Below are the code and all the weights of a small trained network. Each question names an input and a class and asks about switching units off, where a switched-off unit gives its printed mean instead of its output.

import numpy as np


def w(rows, s, z=0):
    codes = np.array(rows[::2]) - 128.0
    scale = np.full(codes.shape[1], s)
    scale[-1] = z or s
    return codes * scale


def norm(h):
    return h / np.sqrt((h * h).mean(-1, keepdims=True) + 1e-5)


def f(y):
    return y / 2 * (1 + np.tanh(0.7978845608 * (y + 0.044715 * y**3)))


def log_softmax(a):
    a = a - a.max(-1, keepdims=True)
    return a - np.log(np.exp(a).sum(-1, keepdims=True))


def net(x, mask):
    res = np.array(x, float).reshape(1, 8) / 4 @ E
    u = 0
    for l in range(2):
        y = f(norm(res) @ A[l][:, :-1].T + A[l][:, -1])
        res = res + np.where(mask[u : u + 7], y, B[l][:, -1]) @ B[l][:, :-1]
        u += 7
    return log_softmax(norm(res)[-1] @ U[:, :-1].T + U[:, -1])


A, B = {}, {}
E = w([
[160,138,80,147,139,36,206,128,95,170,43,190],'x0',
[128,127,126,128,129,128,127,126,126,128,127,126],'x1',
[128,128,126,128,129,129,127,127,127,128,127,126],'x2',
[129,129,132,128,128,128,128,129,128,127,128,129],'x3',
[128,128,130,128,129,128,128,126,128,128,127,128],'x4',
[102,159,123,233,80,196,151,159,188,132,110,63],'x5',
[252,188,137,168,174,67,125,131,79,192,200,97],'x6',
[128,127,127,127,129,127,127,127,126,128,127,126],'x7',
],0.022)
A[0] = w([
[41,96,142,64,114,191,115,130,149,92,87,157,152],'0.n1',
[113,132,116,196,117,188,123,129,150,126,169,81,111],'0.n2',
[124,137,119,252,117,138,157,137,140,137,70,116,41],'0.n3',
[144,129,145,141,135,151,102,124,120,119,207,110,57],'0.n4',
[52,101,122,96,119,146,148,118,144,104,3,171,68],'0.n5',
[68,120,129,172,109,186,125,137,150,118,43,96,165],'0.n6',
[128,119,132,46,142,152,90,123,117,120,198,112,255],'0.n7',
],0.036,0.0069)
B[0] = w([
[138,203,144,111,171,152,116,3,110,78,106,37,255],'0.n1',
[104,105,248,116,143,136,128,101,75,117,176,115,200],'0.n2',
[172,162,45,187,143,123,144,152,171,146,114,131,199],'0.n3',
[153,107,87,177,115,105,146,205,147,174,139,150,181],'0.n4',
[100,59,99,80,94,103,134,224,134,207,166,181,243],'0.n5',
[144,124,190,219,113,149,124,139,130,58,106,163,225],'0.n6',
[161,118,19,106,140,110,139,146,132,198,115,109,219],'0.n7',
],0.028,0.04)
A[1] = w([
[128,154,82,66,140,126,107,53,119,104,82,84,43],'1.n1',
[110,164,83,137,137,142,143,142,186,137,143,133,166],'1.n2',
[182,120,203,100,163,48,130,110,45,145,163,174,87],'1.n3',
[133,116,103,130,110,104,127,139,142,80,68,219,3],'1.n4',
[94,74,184,167,87,148,120,205,148,120,165,160,89],'1.n5',
[45,67,142,3,91,125,104,150,128,137,149,169,66],'1.n6',
[151,91,106,80,142,72,132,131,87,153,115,176,173],'1.n7',
],0.048,0.0047)
B[1] = w([
[34,123,114,82,85,136,157,195,193,158,146,193,215],'1.n1',
[140,81,161,109,109,117,92,130,90,99,115,144,190],'1.n2',
[72,140,114,89,101,149,125,114,165,88,89,159,221],'1.n3',
[60,147,152,58,146,158,147,95,130,172,182,68,167],'1.n4',
[82,130,48,3,119,110,125,119,145,175,120,123,217],'1.n5',
[243,124,104,240,152,107,120,148,102,129,118,115,193],'1.n6',
[150,154,193,188,144,143,123,91,114,73,126,112,254],'1.n7',
],0.031,0.038)
U = w([
[69,137,98,77,100,157,163,144,186,171,135,135,165],'0',
[227,114,110,173,138,93,130,142,104,154,123,134,181],'1',
[113,143,249,100,125,148,114,36,99,41,113,128,9],'2',
],0.016,0.0014)

Each question gives the input, the list of numbers given to net, and the class t.
The units are the neurons (one row each of A and B). Each row of codes is followed by its name. A weight is (code - 128) times the scale printed after its matrix; where a second scale follows, it is the last column's (A, B and U).
mask holds one flag per neuron, layer by layer. A switched-off neuron (its flag False) gives its mean, the last column of its row in B, instead of its output. The means were averaged over made-up inputs and are rounded, as every weight is.
A unit's drop is (log p(t) with every unit on - log p(t) with that unit switched off) / (log p(t) with every unit on - log p(t) with every unit switched off).
The circuit of an input: a set's keep is (log p(t) with only the set's units on - log p(t) with every unit switched off) / (log p(t) with every unit on - log p(t) with every unit switched off). Starting from the 12 units with the biggest drops (on a tie, the unit counted first), units are removed one at a time, each time the one whose removal leaves the highest keep (on an exact tie, the one counted first), for as long as the keep stays at least 0.8.
units of the circuit, in order: the units of the circuit, biggest drop first
unit that matters most: the unit with the biggest drop
top k neurons: the k neurons with the biggest drops, biggest first
top k neurons in layer l: the k neurons of layer l with the biggest drops, biggest first
drop when u is switched off: that unit's drop, to one decimal
input [-7,-6,5,6,5,3,-6,6], class 2: units of the circuit, in order => (0.n1)
input [1,0,1,-7,-7,8,3,0], class 1: top 3 neurons => (0.n3; 0.n5; 1.n1)
input [-6,-4,-4,8,-8,2,-5,-4], class 2: top 3 neurons in layer 0 => (0.n1; 0.n6; 0.n2)
input [1,-7,3,-1,-3,-5,-8,1], class 1: top 2 neurons => (0.n5; 1.n6)
input [8,-7,2,2,-8,2,2,0], class 1: top 2 neurons => (0.n3; 0.n1)
input [7,3,-1,-2,-4,4,1,4], class 1: top 3 neurons in layer 1 => (1.n1; 1.n5; 1.n3)
input [4,6,-5,-1,1,0,7,1], class 2: top 4 neurons in layer 0 => (0.n1; 0.n5; 0.n6; 0.n7)
input [2,-8,8,-4,-5,-3,5,0], class 2: top 4 neurons => (0.n1; 0.n5; 0.n6; 0.n3)
input [7,-1,8,7,1,-8,4,-2], class 2: top 3 neurons => (0.n1; 0.n5; 1.n7)
input [3,-5,-3,-7,-1,2,4,-7], class 1: top 2 neurons => (0.n1; 1.n1)
input [3,-8,6,2,3,-1,2,3], class 2: top 2 neurons => (0.n5; 0.n1)
input [4,-7,-4,4,-8,-6,0,3], class 1: top 2 neurons => (1.n6; 0.n1)
input [7,6,-3,-7,-6,-4,-6,7], class 1: top 2 neurons => (0.n5; 1.n6)
input [8,6,6,-7,3,-6,-6,7], class 1: unit that matters most => 1.n6
input [2,3,-2,-8,7,-1,2,5], class 2: top 3 neurons => (0.n5; 0.n1; 0.n6)
input [6,4,1,2,3,-7,5,1], class 2: top 3 neurons => (0.n1; 0.n5; 1.n7)
input [-2,3,4,4,-4,4,-7,-3], class 2: drop when 0.n6 is switched off => 0.4
input [2,1,7,-1,-7,-6,-3,4], class 1: drop when 1.n6 is switched off => 0.9
input [4,-4,-4,-3,3,-6,-2,-8], class 1: drop when 1.n6 is switched off => 1.6
input [-4,1,-8,-3,6,-7,6,-7], class 1: drop when 0.n1 is switched off => 0.2
